Below is a small trained network, with its code and all its weights. Each question gives an input and a class and asks what happens when units are switched off, that is, made to give their printed mean instead of their output.

import numpy as np


def w(rows, s, z=0):
    codes = np.array(rows[::2]) - 128.0
    scale = np.full(codes.shape[1], s)
    scale[-1] = z or s
    return codes * scale


def norm(h):
    return h / np.sqrt((h * h).mean(-1, keepdims=True) + 1e-5)


def f(y):
    return np.maximum(y, 0)


def log_softmax(a):
    a = a - a.max(-1, keepdims=True)
    return a - np.log(np.exp(a).sum(-1, keepdims=True))


def net(x, mask):
    res = np.array(x, float).reshape(1, 5) / 4 @ E
    u = 0
    for l in range(2):
        y = f(norm(res) @ A[l][:, :-1].T + A[l][:, -1])
        res = res + np.where(mask[u : u + 8], y, B[l][:, -1]) @ B[l][:, :-1]
        u += 8
    return log_softmax(norm(res)[-1] @ U[:, :-1].T + U[:, -1])


A, B = {}, {}
E = w([
[146,144,26,166,171,86,181,155,129,220],'x0',
[182,80,255,108,116,36,120,197,166,178],'x1',
[135,134,131,114,128,132,115,147,123,140],'x2',
[177,128,126,117,150,111,59,170,81,144],'x3',
[129,216,140,101,182,76,86,113,191,130],'x4',
],0.0071)
A[0] = w([
[136,72,132,129,72,189,112,112,91,130,3],'0.n0',
[128,59,101,120,67,172,145,132,90,149,39],'0.n1',
[133,81,85,143,75,183,120,126,66,122,59],'0.n2',
[146,101,52,153,169,113,160,113,96,214,70],'0.n3',
[114,205,39,124,122,221,107,111,70,38,118],'0.n4',
[119,91,218,119,89,195,57,90,108,12,67],'0.n5',
[133,254,120,131,141,135,62,84,171,101,121],'0.n6',
[127,76,200,119,111,92,142,155,134,153,92],'0.n7',
],0.0096,0.0024)
B[0] = w([
[119,73,111,133,169,78,169,165,144,87,173],'0.n0',
[129,175,192,153,189,67,163,137,105,156,182],'0.n1',
[90,86,118,143,214,126,169,141,136,98,188],'0.n2',
[95,182,108,117,46,154,136,158,129,125,214],'0.n3',
[154,43,126,116,94,161,49,67,140,167,249],'0.n4',
[148,251,131,90,63,122,120,172,97,146,254],'0.n5',
[98,100,107,130,211,90,183,124,123,64,216],'0.n6',
[92,62,135,198,167,168,77,53,177,100,210],'0.n7',
],0.011,0.0099)
A[1] = w([
[193,108,215,174,104,126,94,123,197,143,130],'1.n0',
[140,132,109,53,150,114,108,91,182,73,53],'1.n1',
[123,206,62,121,42,135,197,191,145,211,6],'1.n2',
[143,74,188,150,101,164,67,47,176,204,164],'1.n3',
[132,111,130,103,244,77,203,143,82,91,180],'1.n4',
[97,110,94,225,110,116,137,139,177,138,89],'1.n5',
[135,45,153,194,90,170,204,191,78,122,27],'1.n6',
[194,176,150,71,80,162,124,192,109,136,160],'1.n7',
],0.011,0.0017)
B[1] = w([
[106,71,19,83,115,202,142,66,63,128,231],'1.n0',
[134,111,207,209,140,101,210,237,125,192,200],'1.n1',
[157,230,212,92,21,135,110,151,59,94,231],'1.n2',
[191,57,24,120,111,158,100,120,103,209,255],'1.n3',
[141,100,203,166,196,87,146,129,231,108,229],'1.n4',
[140,171,181,81,77,154,90,139,86,82,222],'1.n5',
[125,182,143,129,254,40,139,142,212,99,196],'1.n6',
[102,203,93,158,62,131,182,129,156,144,192],'1.n7',
],0.0083)
U = w([
[108,20,55,112,72,201,72,49,128,183,232],'0',
[85,210,128,96,1,158,108,129,107,133,185],'1',
[84,85,157,151,180,97,142,115,192,122,9],'2',
],0.0099,0.0015)

Each question gives the input, the list of numbers given to net, and the class t.
The units are the neurons (one row each of A and B). Each row of codes is followed by its name. A weight is (code - 128) times the scale printed after its matrix; where a second scale follows, it is the last column's (A, B and U).
mask holds one flag per neuron, layer by layer. A switched-off neuron (its flag False) gives its mean, the last column of its row in B, instead of its output. The means were averaged over made-up inputs and are rounded, as every weight is.
A unit's drop is (log p(t) with every unit on - log p(t) with that unit switched off) / (log p(t) with every unit on - log p(t) with every unit switched off).
The circuit of an input: a set's keep is (log p(t) with only the set's units on - log p(t) with every unit switched off) / (log p(t) with every unit on - log p(t) with every unit switched off). Starting from the 12 units with the biggest drops (on a tie, the unit counted first), units are removed one at a time, each time the one whose removal leaves the highest keep (on an exact tie, the one counted first), for as long as the keep stays at least 0.8.
units of the circuit, in order: the units of the circuit, biggest drop first
unit that matters most: the unit with the biggest drop
top k neurons: the k neurons with the biggest drops, biggest first
top k neurons in layer l: the k neurons of layer l with the biggest drops, biggest first
drop of u: that unit's drop, to one decimal
input [-3,-1,-5,3,8], class 2: unit that matters most -> 0.n6
input [2,-6,-8,4,7], class 2: top 2 neurons -> (0.n6; 0.n7)
input [-3,-3,-6,8,-5], class 2: top 2 neurons -> (0.n2; 0.n0)
input [6,7,-1,6,0], class 0: top 2 neurons -> (0.n5; 0.n7)
input [-7,0,-6,0,-8], class 2: top 2 neurons -> (0.n0; 0.n2)
input [8,-7,1,-3,-3], class 1: top 3 neurons -> (0.n3; 0.n7; 1.n2)
input [5,4,-3,3,-1], class 1: top 3 neurons -> (0.n3; 0.n4; 1.n2)
input [5,-4,2,1,-5], class 1: top 2 neurons -> (0.n3; 0.n6)
input [-5,5,7,-3,4], class 0: top 3 neurons -> (0.n7; 0.n3; 1.n0)
input [5,-3,0,8,-3], class 1: top 2 neurons -> (0.n3; 0.n7)
input [3,1,-6,1,-4], class 2: top 2 neurons -> (0.n5; 0.n2)
input [3,-4,7,-6,4], class 0: top 2 neurons -> (0.n4; 0.n5)
input [6,2,-6,-2,6], class 1: top 3 neurons in layer 0 -> (0.n3; 0.n2; 0.n7)
input [-4,-6,3,0,0], class 0: units of the circuit, in order -> (0.n4)
input [-4,5,-6,1,2], class 0: top 2 neurons in layer 0 -> (0.n7; 0.n3)
input [6,4,1,2,3], class 1: top 2 neurons in layer 0 -> (0.n4; 0.n3)
input [6,-3,-6,-8,-1], class 1: top 2 neurons in layer 0 -> (0.n7; 0.n3)
input [-6,8,-6,1,2], class 0: drop of 0.n7 -> 1.3
input [6,-2,4,4,-4], class 1: drop of 0.n3 -> 3.5
input [1,4,7,0,-6], class 2: unit that matters most -> 0.n4
input [-2,3,-4,2,-2], class 0: top 2 neurons in layer 0 -> (0.n7; 0.n3)
input [8,6,-6,-8,3], class 1: drop of 0.n4 -> 1.1
